Below is a small trained network, with its code and all its weights. Each question gives an input and a class and asks what happens when units are switched off, that is, made to give their printed mean instead of their output.

import numpy as np


def w(rows, s, z=0):
    codes = np.array(rows[::2]) - 128.0
    scale = np.full(codes.shape[1], s)
    scale[-1] = z or s
    return codes * scale


def f(y):
    return y / 2 * (1 + np.tanh(0.7978845608 * (y + 0.044715 * y**3)))


def log_softmax(a):
    a = a - a.max(-1, keepdims=True)
    return a - np.log(np.exp(a).sum(-1, keepdims=True))


def net(x, mask):
    res = np.array(x, float).reshape(1, 7) / 4 @ E
    y = f(res @ A[0][:, :-1].T + A[0][:, -1])
    res = res + np.where(mask, y, B[0][:, -1]) @ B[0][:, :-1]
    return log_softmax(res[-1] @ U[:, :-1].T + U[:, -1])


A, B = {}, {}
E = w([
[128,129,127,129],'x0',
[128,127,128,128],'x1',
[146,248,169,235],'x2',
[128,228,35,59],'x3',
[210,175,225,31],'x4',
[254,83,64,191],'x5',
[128,127,126,127],'x6',
],0.0048)
A[0] = w([
[121,17,254,195,82],'N0',
[119,106,137,146,87],'N1',
[135,183,56,90,55],'N2',
[156,172,99,79,22],'N3',
[131,201,152,191,86],'N4',
[135,205,27,75,83],'N5',
[179,113,109,144,112],'N6',
[65,144,163,110,132],'N7',
[129,192,151,182,107],'N8',
[236,107,77,159,100],'N9',
[132,59,115,66,107],'N10',
[55,102,58,189,138],'N11',
[135,125,132,131,184],'N12',
[126,134,139,127,166],'N13',
[115,29,105,44,84],'N14',
[219,154,212,53,94],'N15',
[122,69,87,54,76],'N16',
[179,143,172,91,125],'N17',
[22,150,185,98,123],'N18',
[136,208,157,204,75],'N19',
[21,156,186,101,146],'N20',
[178,137,195,88,59],'N21',
[129,102,155,143,5],'N22',
[244,100,89,160,134],'N23',
[118,117,142,141,111],'N24',
[42,106,53,200,123],'N25',
[187,113,99,150,118],'N26',
[67,134,159,102,178],'N27',
],0.0095,0.0015)
B[0] = w([
[75,252,101,119,255],'N0',
[124,137,133,122,134],'N1',
[100,175,124,128,153],'N2',
[98,151,139,133,138],'N3',
[181,133,138,155,178],'N4',
[85,213,119,125,183],'N5',
[126,116,107,109,149],'N6',
[131,107,98,111,155],'N7',
[174,129,137,147,169],'N8',
[118,88,71,86,201],'N9',
[167,126,138,158,177],'N10',
[100,92,195,127,217],'N11',
[129,123,125,124,138],'N12',
[127,121,126,132,134],'N13',
[203,140,143,168,213],'N14',
[78,71,204,140,206],'N15',
[176,153,139,154,179],'N16',
[106,100,154,133,156],'N17',
[131,87,64,96,192],'N18',
[197,135,138,153,191],'N19',
[134,86,64,95,197],'N20',
[96,114,169,131,157],'N21',
[122,146,125,126,125],'N22',
[123,81,62,94,212],'N23',
[129,135,127,130,132],'N24',
[96,87,207,117,230],'N25',
[125,108,101,108,159],'N26',
[133,107,94,119,161],'N27',
],0.034,0.005)
U = w([
[123,69,66,78,87],'0',
[59,81,247,149,98],'1',
[63,255,128,136,73],'2',
[245,140,163,198,254],'3',
],0.0075,0.00051)

Each question gives the input, the list of numbers given to net, and the class t.
The units are the neurons (one row each of A and B). Each row of codes is followed by its name. A weight is (code - 128) times the scale printed after its matrix; where a second scale follows, it is the last column's (A, B and U).
mask holds one flag per neuron, in row order. A switched-off neuron (its flag False) gives its mean, the last column of its row in B, instead of its output. The means were averaged over made-up inputs and are rounded, as every weight is.
A unit's drop is (log p(t) with every unit on - log p(t) with that unit switched off) / (log p(t) with every unit on - log p(t) with every unit switched off).
The circuit of an input: a set's keep is (log p(t) with only the set's units on - log p(t) with every unit switched off) / (log p(t) with every unit on - log p(t) with every unit switched off). Starting from the 12 units with the biggest drops (on a tie, the unit counted first), units are removed one at a time, each time the one whose removal leaves the highest keep (on an exact tie, the one counted first), for as long as the keep stays at least 0.8.
circuit, biggest first: the units of the circuit, biggest drop first
unit that matters most: the unit with the biggest drop
top k neurons: the k neurons with the biggest drops, biggest first
drop when u is switched off: that unit's drop, to one decimal
input [0,-6,-8,-8,-3,4,2], class 2: unit that matters most : N0
input [1,-2,-8,-2,-8,1,-7], class 1: top 3 neurons : (N25, N11, N19)
input [-1,-5,-2,6,-4,1,2], class 2: top 3 neurons : (N5, N15, N2)
input [3,7,8,-6,-5,8,5], class 0: top 4 neurons : (N23, N9, N14, N26)
input [-8,8,7,-5,6,7,3], class 0: top 3 neurons : (N23, N9, N25)
input [4,-8,-1,8,8,-3,-5], class 1: top 3 neurons : (N15, N0, N17)
input [0,2,-8,5,-4,-2,4], class 3: top 2 neurons : (N14, N0)
input [6,0,7,-5,-5,2,3], class 3: top 4 neurons : (N19, N4, N15, N8)
input [0,-1,8,-6,-2,8,-8], class 0: top 4 neurons : (N23, N9, N14, N26)
input [-7,-4,8,4,-8,6,-3], class 1: top 4 neurons : (N25, N11, N14, N16)
input [-8,3,4,8,8,4,1], class 1: top 2 neurons : (N15, N0)
input [-7,5,-6,-4,4,-1,-8], class 3: top 2 neurons : (N14, N25)
input [0,-6,-4,-7,5,4,3], class 2: top 3 neurons : (N0, N25, N11)
input [-8,8,-8,-5,-4,-4,3], class 3: circuit, biggest first : (N14)
input [3,8,7,1,-8,-8,3], class 0: top 4 neurons : (N20, N18, N15, N7)
input [3,-2,1,6,0,-6,1], class 0: top 2 neurons : (N0, N20)
input [-5,6,0,4,-1,-5,-7], class 0: top 3 neurons : (N0, N20, N18)
input [-4,-3,7,-8,4,6,3], class 2: drop when N25 is switched off : 0.0
input [-7,-7,-4,-1,-1,0,4], class 3: drop when N14 is switched off : 0.1
input [4,0,6,2,5,7,-6], class 0: unit that matters most : N23
input [7,7,7,5,3,-8,1], class 0: drop when N18 is switched off : 0.4
input [0,-2,-7,-4,5,1,-2], class 3: drop when N25 is switched off : 0.2
